Here is a tiny trained network, its code and every weight. The questions are about switching its units off for an input and a class, where a switched-off unit gives its printed mean instead of its output.

import numpy as np


def w(rows, s, z=0):
    codes = np.array(rows[::2]) - 128.0
    scale = np.full(codes.shape[1], s)
    scale[-1] = z or s
    return codes * scale


def f(y):
    return np.maximum(y, 0)


def log_softmax(a):
    a = a - a.max(-1, keepdims=True)
    return a - np.log(np.exp(a).sum(-1, keepdims=True))


def net(x, mask):
    res = np.array(x, float).reshape(1, 8) / 4 @ E
    y = f(res @ A[0][:, :-1].T + A[0][:, -1])
    res = res + np.where(mask, y, B[0][:, -1]) @ B[0][:, :-1]
    return log_softmax(res[-1] @ U[:, :-1].T + U[:, -1])


A, B = {}, {}
E = w([
[81,133,153,239,56,17,159,88,180,84,79],'x0',
[104,118,128,182,136,176,112,107,100,140,91],'x1',
[185,139,96,32,123,113,71,172,180,240,189],'x2',
[145,187,132,103,151,205,114,159,196,225,121],'x3',
[60,130,220,94,150,254,144,186,137,116,135],'x4',
[139,199,170,91,208,126,158,148,158,164,169],'x5',
[104,90,220,198,178,110,243,27,194,147,79],'x6',
[223,207,89,139,164,65,164,126,217,186,195],'x7',
],0.0092)
A[0] = w([
[107,118,230,130,180,185,172,137,197,99,51,209],'neuron 0',
[192,183,142,82,144,211,121,185,162,175,225,142],'neuron 1',
[115,135,74,42,76,214,104,187,13,163,186,216],'neuron 2',
[168,75,14,103,101,88,33,216,3,110,125,237],'neuron 3',
[148,122,119,188,136,17,148,73,182,129,123,254],'neuron 4',
[158,223,99,14,163,152,100,193,171,213,183,173],'neuron 5',
],0.0075,0.0042)
B[0] = w([
[2,99,180,137,116,181,189,182,80,113,193,200],'neuron 0',
[120,71,66,54,205,125,142,200,130,153,182,222],'neuron 1',
[94,144,143,38,192,184,57,169,173,91,113,249],'neuron 2',
[145,130,147,96,147,88,58,52,132,53,22,251],'neuron 3',
[141,194,90,203,42,60,197,116,152,95,176,214],'neuron 4',
[197,103,109,25,142,132,130,128,137,248,192,250],'neuron 5',
],0.0094,0.018)
U = w([
[207,154,112,51,203,160,112,185,148,224,234,68],'0',
[244,205,50,157,77,2,139,92,146,109,120,112],'1',
[91,94,251,197,117,199,165,100,52,88,109,251],'2',
[154,148,150,68,160,214,15,142,99,75,50,74],'3',
],0.0084,0.0028)

Each question gives the input, the list of numbers given to net, and the class t.
The units are the neurons (one row each of A and B). Each row of codes is followed by its name. A weight is (code - 128) times the scale printed after its matrix; where a second scale follows, it is the last column's (A, B and U).
mask holds one flag per neuron, in row order. A switched-off neuron (its flag False) gives its mean, the last column of its row in B, instead of its output. The means were averaged over made-up inputs and are rounded, as every weight is.
A unit's drop is (log p(t) with every unit on - log p(t) with that unit switched off) / (log p(t) with every unit on - log p(t) with every unit switched off).
The circuit of an input: a set's keep is (log p(t) with only the set's units on - log p(t) with every unit switched off) / (log p(t) with every unit on - log p(t) with every unit switched off). Starting from all 6 units, units are removed one at a time, each time the one whose removal leaves the highest keep (on an exact tie, the one counted first), for as long as the keep stays at least 0.8.
units of the circuit, in order: the units of the circuit, biggest drop first
top k neurons: the k neurons with the biggest drops, biggest first
drop of u: that unit's drop, to one decimal
input [-2,-5,-8,5,-8,-7,-2,-3], class 1: units of the circuit, in order	neuron 2
input [-5,-5,-3,2,4,-8,-4,3], class 3: top 2 neurons	neuron 3; neuron 2
input [-2,-1,-4,6,-4,-4,2,-2], class 2: top 2 neurons	neuron 5; neuron 2
input [7,7,0,6,2,-6,-7,8], class 1: top 2 neurons	neuron 2; neuron 0
input [-4,8,-4,2,8,0,4,6], class 2: top 3 neurons	neuron 0; neuron 5; neuron 2
input [-7,0,8,2,-6,3,-7,-8], class 3: top 2 neurons	neuron 3; neuron 2
input [-7,-8,8,-2,-5,-7,-8,-1], class 3: top 2 neurons	neuron 3; neuron 2
input [-1,3,6,-4,-6,-8,-3,2], class 1: top 2 neurons	neuron 0; neuron 4
input [0,7,7,-1,-6,-1,1,7], class 1: top 2 neurons	neuron 4; neuron 2
input [-5,5,-2,4,5,-7,-7,2], class 3: top 2 neurons	neuron 3; neuron 2
input [-4,-4,-7,-6,-7,6,5,-3], class 1: top 2 neurons	neuron 4; neuron 2
input [3,8,5,-5,4,8,1,-1], class 2: drop of neuron 1	0.2
input [-6,1,-6,7,4,-7,3,-1], class 2: drop of neuron 0	0.2
input [-7,6,-4,-6,4,5,2,-8], class 2: units of the circuit, in order	neuron 0
input [-3,-7,8,-8,-2,0,-2,-1], class 3: drop of neuron 3	1.4
